Below are the code and all the weights of a small trained network. Each question names an input and a target symbol and asks about switching units off, where a switched-off unit gives its printed mean instead of its output.

import numpy as np


def w(rows, s, z=0):
    codes = np.array(rows[::2]) - 128.0
    scale = np.full(codes.shape[1], s)
    scale[-1] = z or s
    return codes * scale


def norm(h):
    return h / np.sqrt((h * h).mean(-1, keepdims=True) + 1e-5)


def f(y):
    return np.maximum(y, 0)


def softmax(a):
    e = np.exp(a - a.max(-1, keepdims=True))
    return e / e.sum(-1, keepdims=True)


def log_softmax(a):
    a = a - a.max(-1, keepdims=True)
    return a - np.log(np.exp(a).sum(-1, keepdims=True))


def net(x, mask):
    ids = ['ΘΣαδηλξτψω'.index(c) for c in x.split()]
    T = len(ids)
    res = E[ids] + P[:T]
    u = 0
    for l in range(2):
        r = norm(res)
        for j in range(2):
            rows = slice(4 * j, 4 * j + 4)
            q, k, v = (r @ M[l][rows].T for M in (Q, K, V))
            z = softmax(np.where(np.tri(T) > 0, q @ k.T / 4**0.5, -1e9)) @ v
            o = O[l][rows]
            res = res + np.where(mask[u + j], z, o[:, -1]) @ o[:, :-1]
        u += 2
        y = f(norm(res) @ A[l][:, :-1].T + A[l][:, -1])
        res = res + np.where(mask[u : u + 8], y, B[l][:, -1]) @ B[l][:, :-1]
        u += 8
    return log_softmax(norm(res)[-1] @ U[:, :-1].T + U[:, -1])


Q, K, V, O, A, B = {}, {}, {}, {}, {}, {}
E = w([
[219,133,146],'Θ',
[110,96,42],'Σ',
[210,152,250],'α',
[83,108,131],'δ',
[138,164,126],'η',
[238,43,197],'λ',
[82,186,94],'ξ',
[60,123,139],'τ',
[164,50,143],'ψ',
[39,135,143],'ω',
],0.02)
P = w([
[191,208,3],'0',
[102,146,180],'1',
[97,130,169],'2',
[96,122,163],'3',
[95,123,161],'4',
[94,121,163],'5',
[94,116,151],'6',
[94,126,149],'7',
[98,125,145],'8',
[100,134,129],'9',
],0.0054)
Q[0] = w([
[155,174,39],'0.h1',
[26,73,177],'0.h1',
[94,11,111],'0.h1',
[51,181,86],'0.h1',
[84,129,76],'0.h2',
[112,124,153],'0.h2',
[81,139,2],'0.h2',
[207,49,207],'0.h2',
],0.021)
K[0] = w([
[162,255,90],'0.h1',
[60,25,61],'0.h1',
[189,84,6],'0.h1',
[52,184,60],'0.h1',
[166,138,125],'0.h2',
[132,185,149],'0.h2',
[184,45,79],'0.h2',
[112,175,238],'0.h2',
],0.019)
V[0] = w([
[1,89,160],'0.h1',
[133,71,164],'0.h1',
[92,136,125],'0.h1',
[94,180,98],'0.h1',
[122,83,138],'0.h2',
[102,143,184],'0.h2',
[177,172,146],'0.h2',
[174,100,117],'0.h2',
],0.014)
O[0] = w([
[6,236,2,160],'0.h1',
[165,188,19,180],'0.h1',
[88,137,129,120],'0.h1',
[72,82,221,78],'0.h1',
[84,126,177,134],'0.h2',
[216,138,194,24],'0.h2',
[179,74,160,4],'0.h2',
[60,80,165,109],'0.h2',
],0.0086,0.0019)
A[0] = w([
[201,186,194,147],'0.n1',
[155,247,164,160],'0.n2',
[54,173,138,116],'0.n3',
[176,85,105,252],'0.n4',
[147,107,122,160],'0.n5',
[200,113,74,134],'0.n6',
[177,156,67,143],'0.n7',
[125,164,158,37],'0.n8',
],0.012,0.0034)
B[0] = w([
[214,27,119,219],'0.n1',
[76,120,252,169],'0.n2',
[122,201,196,254],'0.n3',
[198,149,115,248],'0.n4',
[142,133,110,171],'0.n5',
[208,105,224,245],'0.n6',
[180,73,159,211],'0.n7',
[126,86,114,130],'0.n8',
],0.017,0.0053)
Q[1] = w([
[209,15,66],'1.h1',
[153,85,106],'1.h1',
[79,85,129],'1.h1',
[192,65,88],'1.h1',
[37,244,249],'1.h2',
[45,76,163],'1.h2',
[171,203,132],'1.h2',
[47,147,194],'1.h2',
],0.016)
K[1] = w([
[165,223,216],'1.h1',
[146,162,162],'1.h1',
[180,140,173],'1.h1',
[139,181,170],'1.h1',
[141,254,154],'1.h2',
[177,147,196],'1.h2',
[89,149,75],'1.h2',
[159,182,175],'1.h2',
],0.02)
V[1] = w([
[153,171,124],'1.h1',
[115,107,63],'1.h1',
[196,251,125],'1.h1',
[106,95,8],'1.h1',
[104,67,183],'1.h2',
[112,101,233],'1.h2',
[157,227,223],'1.h2',
[155,205,148],'1.h2',
],0.014)
O[1] = w([
[110,203,109,112],'1.h1',
[151,96,74,71],'1.h1',
[95,251,61,95],'1.h1',
[176,40,17,23],'1.h1',
[56,108,202,193],'1.h2',
[59,155,228,253],'1.h2',
[156,247,188,241],'1.h2',
[173,191,125,150],'1.h2',
],0.012,0.0041)
A[1] = w([
[73,102,114,133],'1.n1',
[173,116,146,64],'1.n2',
[129,114,135,73],'1.n3',
[97,115,143,93],'1.n4',
[172,233,155,255],'1.n5',
[108,52,100,5],'1.n6',
[69,5,157,195],'1.n7',
[121,55,176,97],'1.n8',
],0.018,0.0026)
B[1] = w([
[58,167,164,153],'1.n1',
[100,193,178,178],'1.n2',
[138,134,120,133],'1.n3',
[167,158,144,151],'1.n4',
[115,80,5,249],'1.n5',
[188,128,42,147],'1.n6',
[43,42,50,193],'1.n7',
[49,160,75,191],'1.n8',
],0.023,0.011)
U = w([
[107,1,46,27],'Θ',
[108,63,184,253],'Σ',
[58,18,211,18],'α',
[114,164,106,114],'δ',
[109,141,249,58],'η',
[170,142,47,202],'λ',
[132,148,35,59],'ξ',
[131,107,142,219],'τ',
[99,174,173,161],'ψ',
[121,163,78,129],'ω',
],0.015,0.0037)

Each question gives the input, a string of symbols that net reads in full, and the target symbol t.
The units are the heads (4 rows each of Q, K, V and O) and the neurons (one row each of A and B). Each row of codes is followed by its name. A weight is (code - 128) times the scale printed after its matrix; where a second scale follows, it is the last column's (O, A, B and U).
mask holds one flag per unit, layer by layer, with each layer's heads first. A switched-off unit (its flag False) gives its mean, the last column of its rows in O or B, instead of its output. The means were averaged over made-up inputs and are rounded, as every weight is.
A unit's drop is (log p(t) with every unit on - log p(t) with that unit switched off) / (log p(t) with every unit on - log p(t) with every unit switched off).
unit that matters most: the unit with the biggest drop
k most important neurons of layer l: the k neurons of layer l with the biggest drops, biggest first
which heads matter: for each layer, one digit per head in row order, 1 if its drop is at least 0.15 and else 0, layers parted by /
drop of u: that unit's drop, to one decimal
input ξ ψ ψ Θ Σ ξ Θ, target η: unit that matters most -> 0.h1
input η ω Θ ψ α ψ Θ α Σ δ, target α: which heads matter -> 11 / 10
input Σ ξ ξ, target Θ: which heads matter -> 11 / 10
input Σ η Σ, target α: which heads matter -> 11 / 01
input ψ ξ Θ Σ α δ α ψ ψ, target Σ: which heads matter -> 11 / 01
input η ξ ω ψ ψ Σ λ δ λ ψ, target α: which heads matter -> 10 / 01
input Σ ψ λ τ ψ τ α ξ, target Θ: 2 most important neurons of layer 0 -> 0.n6, 0.n1
input η λ ψ ψ ξ η ψ η Σ, target α: which heads matter -> 10 / 00
input ξ η τ Θ Σ τ ξ ψ η, target η: which heads matter -> 11 / 01
input λ δ ξ, target ψ: which heads matter -> 10 / 00
input Σ Σ ω Σ δ δ Θ Σ ψ ω, target Θ: which heads matter -> 11 / 10
input ξ Θ η Σ ψ α α τ τ ξ, target η: 4 most important neurons of layer 0 -> 0.n3, 0.n1, 0.n6, 0.n4
input ω ξ Σ λ, target λ: which heads matter -> 00 / 00
input Σ ψ ξ ω λ τ τ, target Θ: most important neuron of layer 1 -> 1.n6
input ξ ξ ψ α ω Σ ψ, target η: 2 most important neurons of layer 0 -> 0.n6, 0.n1
input Σ ω ψ δ η ω, target Θ: 3 most important neurons of layer 1 -> 1.n7, 1.n6, 1.n2
input η Θ Σ τ ψ ξ Θ ξ, target α: 2 most important neurons of layer 0 -> 0.n6, 0.n3
input η Σ ξ η ψ, target α: 3 most important neurons of layer 1 -> 1.n5, 1.n7, 1.n8
input ξ ψ ψ Σ ψ λ λ ψ, target η: 3 most important neurons of layer 0 -> 0.n6, 0.n1, 0.n4
input η η λ Σ λ τ α ψ Θ, target α: unit that matters most -> 1.h2
input ψ η ψ τ η η τ ψ ξ, target ψ: 3 most important neurons of layer 0 -> 0.n3, 0.n1, 0.n7
input Σ δ α, target Θ: 2 most important neurons of layer 0 -> 0.n1, 0.n6
input ψ Σ ξ τ Σ Θ, target Σ: drop of 1.h2 -> 0.1
input Θ Θ ψ ψ δ, target ξ: drop of 1.h2 -> 0.2
input Σ δ τ τ ψ ψ δ η, target Θ: drop of 1.n2 -> 0.0
